Each row has a name. After each piece below comes the name of the row it's from, unless a question asks for something else. Each question is about the rows just above it.

[ 64  92  88 115] = Z_899
[ 91  64  92 158] = Z_624
[100  97 106  92] = Z_144
[129 158  93 132] = Z_412
[144 127 187 170] = Z_780
Does one of the named rows hold [ 91  64  92 157] side by side, in this order? -> no
Is [92 87] printed in one of the named rows, side by side and in this order? -> no
Shared by Z_624 and Z_144: -> [92]
Shared by Z_412 and Z_624: -> [158]
Which value is in both Z_144 and Z_624? -> [92]
Give the next entry after [91 64]. -> [92]

[112 147 131 107 112 136 120 113 124 126 126 123 128 122 120 125 172 123
 113 106 133 113 183 141 153 123] -> Z_201
[112 147 131 136 112 136 120 113 124 126 126 123 140 122 112 125 172 123
 113 116 133 113 183 141 146 124] -> Z_439
[106  97 140  73 143 183 105 113 123 105 124 116 118 133 123 133 174 105
 106 128 124 127 131 129 143 135] -> Z_798
[106  97 124  73 143 183 105 113 123 105 124 116 118 133 123 133 174 105
 106 128 111 101  91  84 119 130] -> Z_10
Put [123 153 141 183 113 133 106 113 123 172 125 120 122 128 123 126 126 124
 113 120 136 112 107 131 147 112] back in order: which row is it? -> Z_201
Does one of the named rows hold [133 123 133 118] side by side, in this order? -> no
Which row holds [112 147 131 107 112 136 120 113 124 126 126 123 128 122 120 125 172 123
 113 106 133 113 183 141 153 123]? -> Z_201
Which entry of Z_10 is missing from [105 105 119  91 106 174 123 130  73 133 106 101 113 118 124 124 105 123
 143 183 116 128  84  97 133]? -> [111]
Which row holds [106  97 124  73 143 183 105 113 123 105 124 116 118 133 123 133 174 105
 106 128 111 101  91  84 119 130]? -> Z_10
q: [106  97 140  73 143 183 105 113 123 105 124 116 118 133 123 133 174 105
 106 128 124 127 131 129 143 135] -> Z_798
Does one of the named rows hold [133 175] side by side, in this order? -> no

[138 136 128 135 128 127 128 128 152 119 127  90] : Z_164
[108 130 116 108 128 135 119 128 102 131 126 165] : Z_444
[109 110 126 113 127 124 123 128  95 124 126 185] : Z_789
[126 127 113  95 123 124 127 126 124 109 186 110] : Z_500
[135 134 120 134 128 128 122 128 132 125 127 129] : Z_604
[106 105 129 102 127 120 121 128 126 134 126 117] : Z_285
[102 139 104 128 110 127 128 126 128 127 126 154] : Z_920
[104 102 139 104 128 110 132 128 126 130 127 132] : Z_492
[133 131 120 130 128 146 125 128 139 125 125 105] : Z_429
[126 125 106 120 128 137 116 128 151 128 126  90] : Z_539
[126 124 126 124 127 127  95 123 110 185 113 109] : Z_705
[131 130 103 125 128 150 114 128 137 127 125 111] : Z_908
q: [108 130 116 108 128 135 119 128 102 131 126 165] -> Z_444
[128 185 109  95 126 113 127 123 124 124 126 110] is which row reordered? -> Z_789
Give the next entry after [102 139 104 128 110 132 128 126 130 127]. -> [132]
Where do [102 139 104 128 110 127 128 126 128 127 126 154] appear? -> Z_920
Which row holds these entries in another order? [109 113 185 110 123  95 127 127 124 126 124 126] -> Z_705
Among the named rows, does one hold [125 111] next to each other, in this order? -> yes
Which entry of Z_539 is missing from [116 137 126 151 128 126 125 128 106 120 128]? -> [90]

[102 112 148 118 131 108 154 151 120  96 119 113 120 135 142 133 147 118
 117 137 146] : Z_391
[116 155 143 147 158 137 101 140 158 119 148 156 175 133 119 145 117 119
 101 156 135] : Z_85
[128 141 116 133 120 127 149 106 112 149 142 148 130 141  92 122 155 127
 147 120 162] : Z_385
[133 120 108 147 135 119 131 120 116 154 137 146 118 142 151  96 102 148
 112 118 113] : Z_790
[181 139 120 105 116 133 141 133 123  85 164 192 110 125 144 129  99 155
 102 164 108] : Z_751
[ 92 106 112 116 120 120 122 127 127 128 130 133 141 141 142 147 148 149
 149 155 162] is which row reordered? -> Z_385
Give the next entry after [145 117 119 101 156]. -> [135]
Put [148  96 154 119 120 147 133 113 135 131 108 116 112 120 102 151 146 118
 142 137 118] back in order: which row is it? -> Z_790
Put [146 137 117 118 147 133 142 135 120 113 119  96 120 151 154 108 131 118
 148 112 102] back in order: which row is it? -> Z_391
Among the named rows, does one hold [147 108 120] next to each other, in this order? -> no
The next entry after [133 141 133 123]: -> [85]
Which entry of Z_751 is missing from [110 105 192 129 144 141 133 181 164  85 139 164 125 102 155 123 133 108
 116 120]? -> [99]

[ 92  59 104  70  78 113 120 190] -> Z_320
[100 116 119 129 122 127 135 165] -> Z_960
[163  88  98  67 111  78 111  97] -> Z_19
[ 84 115 109 102 121 126 118 177] -> Z_461
[ 77 113 104  92 120 190  59  70] -> Z_996
[163  88  98  67 111  78 134 165] -> Z_248
[ 68  88  98  67 111  78 111 170] -> Z_813
Does one of the named rows hold [122 126 135 165] side by side, in this order? -> no
Is [ 67 111  78 111  97] printed in one of the named rows, side by side and in this order? -> yes
Which row holds these entries in another order? [ 59  70  77  92 104 113 120 190] -> Z_996
Which entry of Z_813 is missing from [ 68 170 111  98  78 111  88]? -> [67]

[123 126 124 128 123 138 129 134 133 131 124 130 126 125 130 122 125 132
 127 133 126 131 133 128 126 129 132 126 129 135 131 130 133 125 127 119
 133 121 127 121 140 115 131 119 119 126 132 124  88 140] = Z_597
[125 132 132 128 128 125 129 132 132 130 131 125 132 127 126 127 129 127
 131 126 131 131 117 130 123 131 122 126 132 120 128 124 123 143 128 137
 135 134 134 123 121 131 132 120 138 121 121 128 126 127] = Z_468
[125 137 128 122 124 127 129 128 126 121 129 132 126 126 126 125 133 120
 126 129 130 129 124 124 126 129 122 128 132 140 132 116 127 128 125 132
 135 126 129 129 124 128 124 124 132 128 128 115 129 118] = Z_279
[122 136 108 104 141 165 104 141 152 100 130 159 112 121 102 121 141 114
 125 145 105 130 133 115 143 126 101 111 136 181 149 128 142 141 137 142
 134 101 133 125 125 123 120 141 133 144 119 119 115 146] = Z_848
[125 124 131 138 124 126 131 129 126 122 119 127 133 129 125 119 133 136
 125 132 115 133 134 131 132 124 129 123 140 127  88 126 132 127 126 123
 133 131 130 130 128 128 119 140 126 121 130 133 135 121] = Z_823
[130 141 137 134 118  97 144 113  98 129 131 117 131 132 136 123 140 116
 125 121 146 123 122 124 114 125 136 142 125 123 122 104 121 104 121 121
 143 142 121 140 121 126 119 115 131 119 139 118 114 147] = Z_574
[140 114 122 130 139 130 115 113 111 126 128 135 120 133 127 124 120 140
 123 136 117 115 157 115 135 124 142 136 113 146 124 142 139  94 123 113
 135 121 115 139 136 119 111 131 114 137 143 111 108 159] = Z_889
[134 135 122 121 119 143 134 136 136 128 126 139 123 118 128 133 126 129
 122 139 130 135 132 122 135 131 127 123 137 144 134 115 135 129 122 123
 138 117 129 113 128 127 130 124 135 135 127 129 127 128] = Z_219
[161  91 106 116 175 173  68 110 130 123 138 169 117 122  92 117 107 177
 119 161  70 102 196  79 161 130 137 138  94 174 118 192 168 113 122 138
 102 103 119 153 174 121 111 159  79 157 113 128 122 129] = Z_255
Z_574 without one entry, shuffled: [114 130 140 136 144 122 143 104 118 139 129 131 113 131 142 115 125 125
 122 121 119 116 134 131 119 146 124 114 126 121 136 137 123 147 104 125
  97 121  98 117 140 123 121 123 121 132 121 142 118]. Gone: -> [141]
What is the next entry after [140 121 126 119 115 131 119]? -> [139]
q: [161  91 106 116 175 173  68 110 130 123 138 169 117 122  92 117 107 177
 119 161  70 102 196  79 161 130 137 138  94 174 118 192 168 113 122 138
 102 103 119 153 174 121 111 159  79 157 113 128 122 129] -> Z_255
Does one of the named rows hold [104 121 104] side by side, in this order? -> yes
Put [129 126 135 123 128 127 130  88 123 125 124 133 128 125 121 126 130 132
 129 122 126 140 133 126 132 133 119 127 121 131 138 133 129 134 131 140
 126 124 131 127 130 119 133 124 125 131 132 115 126 119] back in order: which row is it? -> Z_597
Z_255 without one entry, shuffled: [196 107 130 106 119 174 130 118 161 122 161 111 122  70 102 117 138  91
 177 153  79 110 174 116 161 175 103 129 122 159 117 113 123 192 168 113
 102 121 119  79  92 173 169 128 138  68 138 157  94]. Gone: -> [137]
Does one of the named rows hold [168 113] side by side, in this order? -> yes

